Below are the code and all the weights of a small trained network. Each question names an input and a class and asks about switching units off, where a switched-off unit gives its printed mean instead of its output.

import numpy as np


def w(rows, s, z=0):
    codes = np.array(rows[::2]) - 128.0
    scale = np.full(codes.shape[1], s)
    scale[-1] = z or s
    return codes * scale


def f(y):
    return np.maximum(y, 0)


def log_softmax(a):
    a = a - a.max(-1, keepdims=True)
    return a - np.log(np.exp(a).sum(-1, keepdims=True))


def net(x, mask):
    res = np.array(x, float).reshape(1, 5) / 4 @ E
    y = f(res @ A[0][:, :-1].T + A[0][:, -1])
    res = res + np.where(mask, y, B[0][:, -1]) @ B[0][:, :-1]
    return log_softmax(res[-1] @ U[:, :-1].T + U[:, -1])


A, B = {}, {}
E = w([
[1,160,102,162,194],'x0',
[130,132,128,128,129],'x1',
[67,220,162,80,30],'x2',
[158,216,209,191,164],'x3',
[111,99,107,246,30],'x4',
],0.0094)
A[0] = w([
[136,123,156,73,177,52],'neuron 1',
[229,118,149,125,98,71],'neuron 2',
[166,83,107,182,215,83],'neuron 3',
[190,106,150,103,110,100],'neuron 4',
[79,218,144,111,50,105],'neuron 5',
[178,161,134,24,191,19],'neuron 6',
[40,150,88,149,182,101],'neuron 7',
[167,39,137,183,152,53],'neuron 8',
[109,172,170,156,146,186],'neuron 9',
[122,91,159,186,67,16],'neuron 10',
[23,155,93,139,150,123],'neuron 11',
[134,115,39,129,77,139],'neuron 12',
[123,220,142,124,96,157],'neuron 13',
[193,92,177,84,46,62],'neuron 14',
[161,189,193,199,153,253],'neuron 15',
[84,157,124,64,56,41],'neuron 16',
[56,82,59,100,98,233],'neuron 17',
[123,131,113,216,76,94],'neuron 18',
[104,92,83,249,71,56],'neuron 19',
[114,74,155,181,57,56],'neuron 20',
[116,178,110,80,57,90],'neuron 21',
[109,102,87,33,126,101],'neuron 22',
],0.011,0.0039)
B[0] = w([
[78,197,159,94,174,182],'neuron 1',
[49,57,145,200,133,207],'neuron 2',
[141,131,41,157,180,218],'neuron 3',
[98,63,130,150,105,189],'neuron 4',
[110,135,50,119,145,243],'neuron 5',
[66,173,156,59,177,227],'neuron 6',
[78,77,192,223,85,216],'neuron 7',
[117,158,62,122,196,209],'neuron 8',
[210,82,138,167,111,194],'neuron 9',
[70,172,150,60,154,189],'neuron 10',
[112,80,188,190,110,226],'neuron 11',
[227,186,176,89,94,206],'neuron 12',
[153,140,82,154,127,211],'neuron 13',
[47,41,176,225,133,217],'neuron 14',
[255,124,137,129,89,241],'neuron 15',
[123,126,35,172,174,205],'neuron 16',
[244,91,127,108,71,248],'neuron 17',
[109,193,155,51,171,217],'neuron 18',
[95,176,175,96,180,254],'neuron 19',
[110,185,151,54,169,206],'neuron 20',
[114,128,59,194,181,203],'neuron 21',
[224,153,181,76,112,205],'neuron 22',
],0.0074,0.0098)
U = w([
[119,128,10,132,165,93],'0',
[82,184,213,49,149,87],'1',
[79,46,198,160,103,90],'2',
[156,123,139,108,115,249],'3',
[230,127,163,105,97,100],'4',
],0.012,0.011)

Each question gives the input, the list of numbers given to net, and the class t.
The units are the neurons (one row each of A and B). Each row of codes is followed by its name. A weight is (code - 128) times the scale printed after its matrix; where a second scale follows, it is the last column's (A, B and U).
mask holds one flag per neuron, in row order. A switched-off neuron (its flag False) gives its mean, the last column of its row in B, instead of its output. The means were averaged over made-up inputs and are rounded, as every weight is.
A unit's drop is (log p(t) with every unit on - log p(t) with that unit switched off) / (log p(t) with every unit on - log p(t) with every unit switched off).
The circuit of an input: a set's keep is (log p(t) with only the set's units on - log p(t) with every unit switched off) / (log p(t) with every unit on - log p(t) with every unit switched off). Starting from the 12 units with the biggest drops (on a tie, the unit counted first), units are removed one at a time, each time the one whose removal leaves the highest keep (on an exact tie, the one counted first), for as long as the keep stays at least 0.8.
units of the circuit, in order: the units of the circuit, biggest drop first
unit that matters most: the unit with the biggest drop
top k neurons: the k neurons with the biggest drops, biggest first
input [-5,-2,-8,-6,4], class 0: unit that matters most : neuron 8
input [-6,6,-8,8,2], class 0: units of the circuit, in order : neuron 3; neuron 8
input [-5,5,4,-3,5], class 1: units of the circuit, in order : neuron 20; neuron 10
input [4,2,-2,4,6], class 1: units of the circuit, in order : neuron 19; neuron 18
input [4,1,1,-6,2], class 4: units of the circuit, in order : neuron 17; neuron 12
input [6,2,2,-1,-5], class 2: units of the circuit, in order : neuron 7; neuron 11
input [5,-3,1,6,-5], class 4: units of the circuit, in order : neuron 15; neuron 9
input [-1,3,6,-4,1], class 0: top 2 neurons : neuron 16; neuron 21
input [-6,4,-1,-5,5], class 2: top 2 neurons : neuron 14; neuron 2
input [-3,0,-2,-8,8], class 1: units of the circuit, in order : neuron 19; neuron 20
input [3,0,-5,-2,7], class 1: units of the circuit, in order : neuron 19; neuron 18
input [-1,3,-1,-8,3], class 4: top 2 neurons : neuron 17; neuron 12
input [1,-5,5,-3,-1], class 0: units of the circuit, in order : neuron 16; neuron 21
input [-7,1,-5,-6,5], class 2: units of the circuit, in order : neuron 14
input [4,1,-2,5,-2], class 4: top 3 neurons : neuron 15; neuron 14; neuron 2
input [4,-1,-3,-7,5], class 4: units of the circuit, in order : neuron 17; neuron 12
input [0,-5,6,5,7], class 1: top 3 neurons : neuron 18; neuron 19; neuron 10
input [8,-4,5,7,-6], class 2: top 2 neurons : neuron 7; neuron 11
input [8,7,8,-3,-7], class 0: top 2 neurons : neuron 16; neuron 5
input [3,-6,-2,8,-5], class 4: unit that matters most : neuron 15
input [-7,0,-2,7,8], class 1: units of the circuit, in order : neuron 18; neuron 10
input [-7,-8,-8,-6,8], class 0: top 2 neurons : neuron 8; neuron 3
input [6,-2,-2,8,1], class 4: top 2 neurons : neuron 15; neuron 14
input [-2,-7,1,-8,-4], class 4: top 2 neurons : neuron 22; neuron 17
input [0,-4,4,7,2], class 4: top 2 neurons : neuron 15; neuron 9
input [7,1,-1,2,5], class 2: top 2 neurons : neuron 7; neuron 11
input [8,-8,-5,1,-1], class 2: units of the circuit, in order : neuron 7
input [-6,6,-1,-4,4], class 2: top 2 neurons : neuron 14; neuron 2
